Below is a small trained network, with its code and all its weights. Each question gives an input and a class and asks what happens when units are switched off, that is, made to give their printed mean instead of their output.

import numpy as np


def w(rows, s, z=0):
    codes = np.array(rows[::2]) - 128.0
    scale = np.full(codes.shape[1], s)
    scale[-1] = z or s
    return codes * scale


def norm(h):
    return h / np.sqrt((h * h).mean(-1, keepdims=True) + 1e-5)


def f(y):
    return y / 2 * (1 + np.tanh(0.7978845608 * (y + 0.044715 * y**3)))


def log_softmax(a):
    a = a - a.max(-1, keepdims=True)
    return a - np.log(np.exp(a).sum(-1, keepdims=True))


def net(x, mask):
    res = np.array(x, float).reshape(1, 2) / 4 @ E
    u = 0
    for l in range(3):
        y = f(norm(res) @ A[l][:, :-1].T + A[l][:, -1])
        res = res + np.where(mask[u : u + 4], y, B[l][:, -1]) @ B[l][:, :-1]
        u += 4
    return log_softmax(norm(res)[-1] @ U[:, :-1].T + U[:, -1])


A, B = {}, {}
E = w([
[120,113,2,162],'x0',
[201,185,169,132],'x1',
],0.0059)
A[0] = w([
[224,193,214,144,192],'0.n0',
[217,179,54,181,104],'0.n1',
[164,254,149,69,251],'0.n2',
[96,178,98,130,190],'0.n3',
],0.0083,0.002)
B[0] = w([
[126,16,150,206,255],'0.n0',
[165,169,83,114,220],'0.n1',
[135,2,122,210,220],'0.n2',
[126,112,110,248,148],'0.n3',
],0.0086,0.0063)
A[1] = w([
[151,196,118,127,23],'1.n0',
[71,84,110,216,251],'1.n1',
[152,88,157,3,99],'1.n2',
[77,61,81,150,136],'1.n3',
],0.013,0.0023)
B[1] = w([
[74,125,98,180,130],'1.n0',
[162,106,146,121,253],'1.n1',
[1,179,168,185,138],'1.n2',
[151,214,193,47,213],'1.n3',
],0.0087,0.011)
A[2] = w([
[129,134,218,211,251],'2.n0',
[146,210,37,77,211],'2.n1',
[121,2,133,219,57],'2.n2',
[57,134,212,40,65],'2.n3',
],0.0056,0.0019)
B[2] = w([
[115,23,115,254,251],'2.n0',
[217,174,223,34,242],'2.n1',
[119,36,100,96,245],'2.n2',
[91,240,232,241,172],'2.n3',
],0.0057,0.0029)
U = w([
[202,202,195,35,253],'0',
[40,126,28,100,3],'1',
[138,177,27,87,29],'2',
[61,173,159,206,253],'3',
[253,176,92,138,48],'4',
[72,129,88,102,3],'5',
[78,145,124,158,3],'6',
[182,13,187,202,253],'7',
],0.0068,0.0032)

Each question gives the input, the list of numbers given to net, and the class t.
The units are the neurons (one row each of A and B). Each row of codes is followed by its name. A weight is (code - 128) times the scale printed after its matrix; where a second scale follows, it is the last column's (A, B and U).
mask holds one flag per neuron, layer by layer. A switched-off neuron (its flag False) gives its mean, the last column of its row in B, instead of its output. The means were averaged over made-up inputs and are rounded, as every weight is.
A unit's drop is (log p(t) with every unit on - log p(t) with that unit switched off) / (log p(t) with every unit on - log p(t) with every unit switched off).
The circuit of an input: a set's keep is (log p(t) with only the set's units on - log p(t) with every unit switched off) / (log p(t) with every unit on - log p(t) with every unit switched off). Starting from all 12 units, units are removed one at a time, each time the one whose removal leaves the highest keep (on an exact tie, the one counted first), for as long as the keep stays at least 0.8.
units of the circuit, in order: the units of the circuit, biggest drop first
most important unit: the unit with the biggest drop
k most important neurons: the k neurons with the biggest drops, biggest first
drop when u is switched off: that unit's drop, to one decimal
input [8,-1], class 0: most important unit : 2.n1
input [1,1], class 4: units of the circuit, in order : 0.n1; 0.n0
input [-3,-8], class 3: units of the circuit, in order : 0.n2; 0.n0; 1.n2; 2.n3
input [8,1], class 2: 4 most important neurons : 0.n0; 0.n2; 0.n1; 1.n3
input [0,-1], class 0: units of the circuit, in order : 0.n0; 0.n2
input [3,0], class 2: units of the circuit, in order : 0.n0; 0.n2; 1.n3
input [-4,-3], class 3: units of the circuit, in order : 0.n0; 0.n2; 0.n3; 1.n2
input [8,0], class 2: 3 most important neurons : 0.n0; 0.n2; 0.n1
input [4,4], class 4: 2 most important neurons : 0.n1; 0.n0
input [4,2], class 4: 2 most important neurons : 1.n3; 2.n1
input [2,0], class 2: 4 most important neurons : 0.n0; 0.n2; 1.n3; 1.n0
input [8,-7], class 0: drop when 1.n3 is switched off : 0.2
input [-3,-4], class 3: drop when 0.n0 is switched off : 0.4
input [-3,-6], class 3: most important unit : 0.n2
input [-6,-4], class 3: drop when 1.n2 is switched off : 0.3
input [0,-8], class 0: drop when 1.n2 is switched off : 0.0
input [-2,-3], class 3: 2 most important neurons : 0.n2; 0.n0
